Below are the code and all the weights of a small trained network. Each question names an input and a target symbol and asks about switching units off, where a switched-off unit gives its printed mean instead of its output.

import numpy as np


def w(rows, s, z=0):
    codes = np.array(rows[::2]) - 128.0
    scale = np.full(codes.shape[1], s)
    scale[-1] = z or s
    return codes * scale


def f(y):
    return np.maximum(y, 0)


def softmax(a):
    e = np.exp(a - a.max(-1, keepdims=True))
    return e / e.sum(-1, keepdims=True)


def log_softmax(a):
    a = a - a.max(-1, keepdims=True)
    return a - np.log(np.exp(a).sum(-1, keepdims=True))


def net(x, mask):
    ids = ['αβεμξπφψ'.index(c) for c in x.split()]
    T = len(ids)
    res = E[ids] + P[:T]
    q, k, v = (res @ M[0].T for M in (Q, K, V))
    z = softmax(np.where(np.tri(T) > 0, q @ k.T / 4**0.5, -1e9)) @ v
    res = res + np.where(mask[0], z, O[0][:, -1]) @ O[0][:, :-1]
    y = f(res @ A[0][:, :-1].T + A[0][:, -1])
    res = res + np.where(mask[1:25], y, B[0][:, -1]) @ B[0][:, :-1]
    return log_softmax(res[-1] @ U[:, :-1].T + U[:, -1])


Q, K, V, O, A, B = {}, {}, {}, {}, {}, {}
E = w([
[99,117,141],'α',
[176,90,104],'β',
[107,198,107],'ε',
[174,100,208],'μ',
[27,138,209],'ξ',
[194,226,154],'π',
[75,8,105],'φ',
[134,113,65],'ψ',
],0.017)
P = w([
[166,144,2],'0',
[162,151,40],'1',
[149,147,74],'2',
[139,145,90],'3',
[140,145,103],'4',
[134,141,114],'5',
[132,143,124],'6',
[130,143,133],'7',
[132,149,142],'8',
[125,144,144],'9',
[129,148,148],'10',
[129,147,152],'11',
[124,151,154],'12',
],0.0068)
Q[0] = w([
[146,167,98],'H1',
[162,63,150],'H1',
[97,152,94],'H1',
[251,84,173],'H1',
],0.024)
K[0] = w([
[161,161,160],'H1',
[74,135,91],'H1',
[147,107,192],'H1',
[93,232,5],'H1',
],0.021)
V[0] = w([
[37,75,137],'H1',
[110,116,120],'H1',
[98,8,70],'H1',
[253,99,127],'H1',
],0.0057)
O[0] = w([
[43,91,93,7],'H1',
[116,117,117,105],'H1',
[23,1,115,12],'H1',
[134,97,206,202],'H1',
],0.0073,0.0019)
A[0] = w([
[175,133,128,161],'N1',
[115,112,149,104],'N2',
[131,188,133,62],'N3',
[168,125,137,122],'N4',
[89,124,127,100],'N5',
[61,109,130,117],'N6',
[206,152,117,117],'N7',
[125,156,5,110],'N8',
[86,144,2,25],'N9',
[232,109,80,81],'N10',
[78,94,165,162],'N11',
[156,132,134,180],'N12',
[98,141,174,127],'N13',
[88,179,108,62],'N14',
[142,60,146,141],'N15',
[90,151,112,100],'N16',
[161,132,129,153],'N17',
[183,171,19,3],'N18',
[155,58,143,200],'N19',
[46,150,14,102],'N20',
[203,68,43,61],'N21',
[18,155,114,89],'N22',
[79,154,112,106],'N23',
[172,62,214,74],'N24',
],0.0098,0.004)
B[0] = w([
[86,112,93,210],'N1',
[129,132,148,141],'N2',
[172,80,142,199],'N3',
[159,123,142,178],'N4',
[98,144,112,151],'N5',
[89,132,80,179],'N6',
[63,137,93,254],'N7',
[90,64,77,182],'N8',
[12,136,177,172],'N9',
[163,67,168,220],'N10',
[137,183,98,184],'N11',
[109,97,95,195],'N12',
[103,120,166,157],'N13',
[96,97,101,153],'N14',
[112,128,97,166],'N15',
[103,141,129,148],'N16',
[102,116,103,188],'N17',
[180,251,108,204],'N18',
[127,46,134,185],'N19',
[168,157,220,203],'N20',
[187,155,218,172],'N21',
[197,149,167,193],'N22',
[112,135,141,157],'N23',
[132,128,79,161],'N24',
],0.024,0.0065)
U = w([
[141,96,177,68],'α',
[254,70,234,244],'β',
[66,139,106,22],'ε',
[101,36,118,151],'μ',
[178,184,221,86],'ξ',
[186,162,105,252],'π',
[82,82,212,1],'φ',
[196,88,228,102],'ψ',
],0.0071,0.0032)

Each question gives the input, a string of symbols that net reads in full, and the target symbol t.
The units are the heads (4 rows each of Q, K, V and O) and the neurons (one row each of A and B). Each row of codes is followed by its name. A weight is (code - 128) times the scale printed after its matrix; where a second scale follows, it is the last column's (O, A, B and U).
mask holds one flag per unit, heads first, then neurons. A switched-off unit (its flag False) gives its mean, the last column of its rows in O or B, instead of its output. The means were averaged over made-up inputs and are rounded, as every weight is.
A unit's drop is (log p(t) with every unit on - log p(t) with that unit switched off) / (log p(t) with every unit on - log p(t) with every unit switched off).
The circuit of an input: a set's keep is (log p(t) with only the set's units on - log p(t) with every unit switched off) / (log p(t) with every unit on - log p(t) with every unit switched off). Starting from the 12 units with the biggest drops (on a tie, the unit counted first), units are removed one at a time, each time the one whose removal leaves the highest keep (on an exact tie, the one counted first), for as long as the keep stays at least 0.8.
circuit, biggest first: the units of the circuit, biggest drop first
most important unit: the unit with the biggest drop
top k neurons: the k neurons with the biggest drops, biggest first
drop when u is switched off: that unit's drop, to one decimal
input α π β, target β: most important unit : N10
input ε π ε ξ α φ ψ ε, target φ: top 4 neurons : [N9; N8; N20; N18]
input α α ψ ξ ε ε ε β ε μ π μ μ, target μ: circuit, biggest first : [N18; N20; N24]
input β β ε β ψ, target β: circuit, biggest first : [N7; N21]
input α ε ε ξ α ψ, target ξ: top 2 neurons : [N20; N18]
input ε β β π ε π φ β φ φ, target φ: top 2 neurons : [N20; N9]
input β ξ α ε π, target π: circuit, biggest first : [N18; H1; N20; N1]
input α φ φ ε ε ξ ψ, target ξ: circuit, biggest first : [N20; H1; N18]
input ε β ψ, target β: top 2 neurons : [N21; N7]
input φ ψ ξ, target ξ: top 3 neurons : [N22; N20; N11]
input ξ ψ ψ φ, target φ: top 4 neurons : [N9; N20; N6; N19]
input φ ξ π φ π ε β π ε ξ α, target ξ: top 2 neurons : [N22; N20]
input ξ ε ε, target ξ: top 3 neurons : [N20; N18; N22]
input β φ ψ, target φ: most important unit : N9
input ξ ξ ε π ξ, target ξ: drop when N11 is switched off : 0.1
input ξ α π ψ β, target β: drop when N7 is switched off : 0.1
input ξ β β φ ε π, target π: drop when N7 is switched off : 0.8
